Here is a tiny trained network, its code and every weight. The questions are about switching its units off for an input and a class, where a switched-off unit gives its printed mean instead of its output.

import numpy as np


def w(rows, s, z=0):
    codes = np.array(rows[::2]) - 128.0
    scale = np.full(codes.shape[1], s)
    scale[-1] = z or s
    return codes * scale


def f(y):
    return np.maximum(y, 0)


def log_softmax(a):
    a = a - a.max(-1, keepdims=True)
    return a - np.log(np.exp(a).sum(-1, keepdims=True))


def net(x, mask):
    res = np.array(x, float).reshape(1, 7) / 4 @ E
    y = f(res @ A[0][:, :-1].T + A[0][:, -1])
    res = res + np.where(mask, y, B[0][:, -1]) @ B[0][:, :-1]
    return log_softmax(res[-1] @ U[:, :-1].T + U[:, -1])


A, B = {}, {}
E = w([
[248,75,85],'x0',
[82,1,157],'x1',
[166,136,253],'x2',
[128,128,129],'x3',
[129,128,128],'x4',
[128,128,128],'x5',
[128,129,128],'x6',
],0.0076)
A[0] = w([
[109,95,152,135],'neuron 1',
[130,113,89,146],'neuron 2',
[73,8,118,120],'neuron 3',
[86,27,142,149],'neuron 4',
[158,148,137,154],'neuron 5',
[133,117,58,127],'neuron 6',
[106,121,101,182],'neuron 7',
[183,83,81,170],'neuron 8',
[102,41,228,130],'neuron 9',
[77,117,64,225],'neuron 10',
[109,163,174,94],'neuron 11',
[92,140,118,144],'neuron 12',
[87,145,142,188],'neuron 13',
[175,234,166,216],'neuron 14',
[96,153,238,155],'neuron 15',
[216,145,178,86],'neuron 16',
[133,117,102,146],'neuron 17',
[49,162,152,226],'neuron 18',
[87,33,107,87],'neuron 19',
[45,161,113,152],'neuron 20',
[24,168,144,213],'neuron 21',
[212,70,141,170],'neuron 22',
[181,117,164,87],'neuron 23',
[198,98,114,158],'neuron 24',
[148,165,146,149],'neuron 25',
[132,80,108,2],'neuron 26',
[191,94,157,139],'neuron 27',
[132,108,161,101],'neuron 28',
[141,193,78,170],'neuron 29',
[157,200,105,239],'neuron 30',
[150,169,151,172],'neuron 31',
[41,168,115,140],'neuron 32',
],0.014,0.004)
B[0] = w([
[129,85,133,169],'neuron 1',
[129,135,152,165],'neuron 2',
[34,92,121,242],'neuron 3',
[61,61,117,233],'neuron 4',
[143,157,115,166],'neuron 5',
[151,140,172,183],'neuron 6',
[115,143,111,165],'neuron 7',
[190,142,146,219],'neuron 8',
[149,1,149,248],'neuron 9',
[95,137,79,206],'neuron 10',
[137,135,180,174],'neuron 11',
[109,130,112,161],'neuron 12',
[101,136,171,182],'neuron 13',
[93,233,118,254],'neuron 14',
[140,110,233,237],'neuron 15',
[153,180,67,208],'neuron 16',
[137,136,147,156],'neuron 17',
[78,157,205,226],'neuron 18',
[54,116,114,210],'neuron 19',
[70,136,107,204],'neuron 20',
[38,146,172,241],'neuron 21',
[116,136,46,241],'neuron 22',
[141,142,70,178],'neuron 23',
[165,154,69,213],'neuron 24',
[115,165,127,172],'neuron 25',
[109,123,100,152],'neuron 26',
[121,121,71,204],'neuron 27',
[145,94,125,157],'neuron 28',
[192,132,129,201],'neuron 29',
[189,191,128,222],'neuron 30',
[121,174,128,183],'neuron 31',
[66,159,124,207],'neuron 32',
],0.038,0.0091)
U = w([
[87,171,152,208],'0',
[65,93,150,54],'1',
[237,134,139,207],'2',
[90,90,49,251],'3',
[161,162,255,99],'4',
[130,43,236,118],'5',
[133,160,81,3],'6',
[179,19,60,71],'7',
],0.009,0.0024)

Each question gives the input, the list of numbers given to net, and the class t.
The units are the neurons (one row each of A and B). Each row of codes is followed by its name. A weight is (code - 128) times the scale printed after its matrix; where a second scale follows, it is the last column's (A, B and U).
mask holds one flag per neuron, in row order. A switched-off neuron (its flag False) gives its mean, the last column of its row in B, instead of its output. The means were averaged over made-up inputs and are rounded, as every weight is.
A unit's drop is (log p(t) with every unit on - log p(t) with that unit switched off) / (log p(t) with every unit on - log p(t) with every unit switched off).
The circuit of an input: a set's keep is (log p(t) with only the set's units on - log p(t) with every unit switched off) / (log p(t) with every unit on - log p(t) with every unit switched off). Starting from the 12 units with the biggest drops (on a tie, the unit counted first), units are removed one at a time, each time the one whose removal leaves the highest keep (on an exact tie, the one counted first), for as long as the keep stays at least 0.8.
circuit, biggest first: the units of the circuit, biggest drop first
most important unit: the unit with the biggest drop
top k neurons: the k neurons with the biggest drops, biggest first
drop of u: that unit's drop, to one decimal
input [4,-7,4,5,5,-1,4], class 6: most important unit : neuron 14
input [1,-6,6,2,0,-1,8], class 6: circuit, biggest first : neuron 16; neuron 21
input [6,3,1,-8,5,5,-5], class 7: top 2 neurons : neuron 14; neuron 21
input [1,2,-8,6,-5,1,3], class 3: top 2 neurons : neuron 15; neuron 18
input [8,-3,1,5,-6,-6,-4], class 6: top 3 neurons : neuron 22; neuron 15; neuron 9
input [2,1,-5,-5,6,-6,3], class 3: top 2 neurons : neuron 15; neuron 9
input [-7,-1,1,8,-3,-1,6], class 4: top 2 neurons : neuron 15; neuron 22
input [-7,6,1,-2,4,4,2], class 5: top 4 neurons : neuron 9; neuron 15; neuron 14; neuron 22
input [0,2,6,-1,-6,8,-6], class 5: drop of neuron 15 : 0.3
input [0,-7,1,6,3,4,5], class 4: drop of neuron 29 : 0.2
input [1,0,0,-4,4,-1,-5], class 2: drop of neuron 14 : 0.1
input [3,5,-7,5,-8,-1,5], class 3: drop of neuron 18 : 0.2
